Below is a small trained network, with its code and all its weights. Each question gives an input and a class and asks what happens when units are switched off, that is, made to give their printed mean instead of their output.

import numpy as np


def w(rows, s, z=0):
    codes = np.array(rows[::2]) - 128.0
    scale = np.full(codes.shape[1], s)
    scale[-1] = z or s
    return codes * scale


def f(y):
    return np.maximum(y, 0)


def log_softmax(a):
    a = a - a.max(-1, keepdims=True)
    return a - np.log(np.exp(a).sum(-1, keepdims=True))


def net(x, mask):
    res = np.array(x, float).reshape(1, 4) / 4 @ E
    y = f(res @ A[0][:, :-1].T + A[0][:, -1])
    res = res + np.where(mask, y, B[0][:, -1]) @ B[0][:, :-1]
    return log_softmax(res[-1] @ U[:, :-1].T + U[:, -1])


A, B = {}, {}
E = w([
[65,145,23,159,153,166],'x0',
[152,116,122,115,173,80],'x1',
[181,77,138,237,135,166],'x2',
[131,11,77,99,55,57],'x3',
],0.012)
A[0] = w([
[115,199,149,96,164,136,209],'neuron 1',
[171,169,117,152,113,164,117],'neuron 2',
[147,113,230,171,133,118,175],'neuron 3',
[143,153,98,204,178,166,127],'neuron 4',
[117,110,97,161,154,123,131],'neuron 5',
[170,78,104,193,120,134,77],'neuron 6',
[142,132,186,250,206,161,118],'neuron 7',
[113,224,156,70,181,154,179],'neuron 8',
[128,80,148,40,77,102,165],'neuron 9',
[194,140,153,205,156,113,160],'neuron 10',
[118,188,139,61,160,155,173],'neuron 11',
[159,71,139,145,109,106,126],'neuron 12',
[167,47,109,191,109,131,62],'neuron 13',
[114,143,157,95,130,135,146],'neuron 14',
[89,72,104,49,104,121,127],'neuron 15',
[143,143,88,132,165,130,83],'neuron 16',
[96,132,40,111,127,118,124],'neuron 17',
[69,148,91,179,170,125,132],'neuron 18',
[105,169,176,102,166,139,140],'neuron 19',
[123,41,144,202,138,133,78],'neuron 20',
[158,116,209,111,114,119,255],'neuron 21',
[106,134,48,142,151,144,134],'neuron 22',
[101,150,6,155,156,139,152],'neuron 23',
],0.013,0.006)
B[0] = w([
[88,85,153,188,93,152,214],'neuron 1',
[142,108,142,105,180,104,170],'neuron 2',
[85,52,148,83,192,186,228],'neuron 3',
[161,209,189,118,152,78,213],'neuron 4',
[131,146,123,148,137,106,165],'neuron 5',
[125,145,157,219,132,107,198],'neuron 6',
[181,183,165,4,172,152,255],'neuron 7',
[123,105,121,244,115,137,239],'neuron 8',
[153,145,109,77,6,74,246],'neuron 9',
[130,121,181,95,170,194,218],'neuron 10',
[143,105,111,203,66,139,205],'neuron 11',
[107,111,120,176,95,109,203],'neuron 12',
[99,100,118,247,122,135,214],'neuron 13',
[138,100,145,140,100,122,163],'neuron 14',
[133,162,76,57,53,150,223],'neuron 15',
[121,149,137,131,156,112,150],'neuron 16',
[127,155,58,108,161,187,201],'neuron 17',
[188,164,129,156,156,92,190],'neuron 18',
[84,71,126,154,147,122,192],'neuron 19',
[126,92,153,214,124,168,205],'neuron 20',
[66,34,220,73,97,136,240],'neuron 21',
[165,187,73,156,175,104,197],'neuron 22',
[146,210,43,177,208,116,232],'neuron 23',
],0.02,0.014)
U = w([
[79,83,141,169,112,143,255],'0',
[116,145,76,204,150,162,102],'1',
[120,130,119,59,85,118,226],'2',
[108,156,5,77,140,181,35],'3',
[109,118,139,80,161,178,111],'4',
[159,181,130,113,170,110,20],'5',
],0.012,0.0016)

Each question gives the input, the list of numbers given to net, and the class t.
The units are the neurons (one row each of A and B). Each row of codes is followed by its name. A weight is (code - 128) times the scale printed after its matrix; where a second scale follows, it is the last column's (A, B and U).
mask holds one flag per neuron, in row order. A switched-off neuron (its flag False) gives its mean, the last column of its row in B, instead of its output. The means were averaged over made-up inputs and are rounded, as every weight is.
A unit's drop is (log p(t) with every unit on - log p(t) with that unit switched off) / (log p(t) with every unit on - log p(t) with every unit switched off).
The circuit of an input: a set's keep is (log p(t) with only the set's units on - log p(t) with every unit switched off) / (log p(t) with every unit on - log p(t) with every unit switched off). Starting from the 12 units with the biggest drops (on a tie, the unit counted first), units are removed one at a time, each time the one whose removal leaves the highest keep (on an exact tie, the one counted first), for as long as the keep stays at least 0.8.
circuit, biggest first: the units of the circuit, biggest drop first
unit that matters most: the unit with the biggest drop
top k neurons: the k neurons with the biggest drops, biggest first
drop when u is switched off: that unit's drop, to one decimal
input [0,6,-8,-6], class 0: circuit, biggest first -> [neuron 1]
input [-4,-3,5,0], class 4: circuit, biggest first -> [neuron 7; neuron 3]
input [7,-3,2,-6], class 5: top 2 neurons -> [neuron 7; neuron 4]
input [-3,4,1,-6], class 4: top 2 neurons -> [neuron 7; neuron 13]
input [-1,8,0,-5], class 0: top 3 neurons -> [neuron 8; neuron 1; neuron 11]
input [2,-2,5,0], class 5: circuit, biggest first -> [neuron 7; neuron 4]
input [-4,-3,1,-4], class 4: top 2 neurons -> [neuron 7; neuron 13]
input [-1,0,0,7], class 2: top 3 neurons -> [neuron 9; neuron 15; neuron 8]
input [0,-1,1,-7], class 4: top 2 neurons -> [neuron 7; neuron 13]
input [4,5,-7,1], class 3: top 2 neurons -> [neuron 15; neuron 17]
input [-6,2,0,1], class 2: top 2 neurons -> [neuron 8; neuron 13]
input [-3,2,0,-7], class 0: top 2 neurons -> [neuron 8; neuron 1]
input [-5,1,1,0], class 4: top 3 neurons -> [neuron 8; neuron 13; neuron 11]
input [-6,-3,-1,7], class 2: circuit, biggest first -> [neuron 9]
input [0,-8,-1,-1], class 0: top 4 neurons -> [neuron 23; neuron 22; neuron 7; neuron 17]
input [8,7,-8,1], class 3: top 3 neurons -> [neuron 17; neuron 15; neuron 13]
input [5,-2,1,-1], class 5: drop when neuron 13 is switched off -> 0.1
input [3,-4,2,-7], class 5: drop when neuron 7 is switched off -> 0.6
input [-7,2,2,-8], class 4: drop when neuron 7 is switched off -> 1.8
input [-2,-1,-8,8], class 2: unit that matters most -> neuron 9
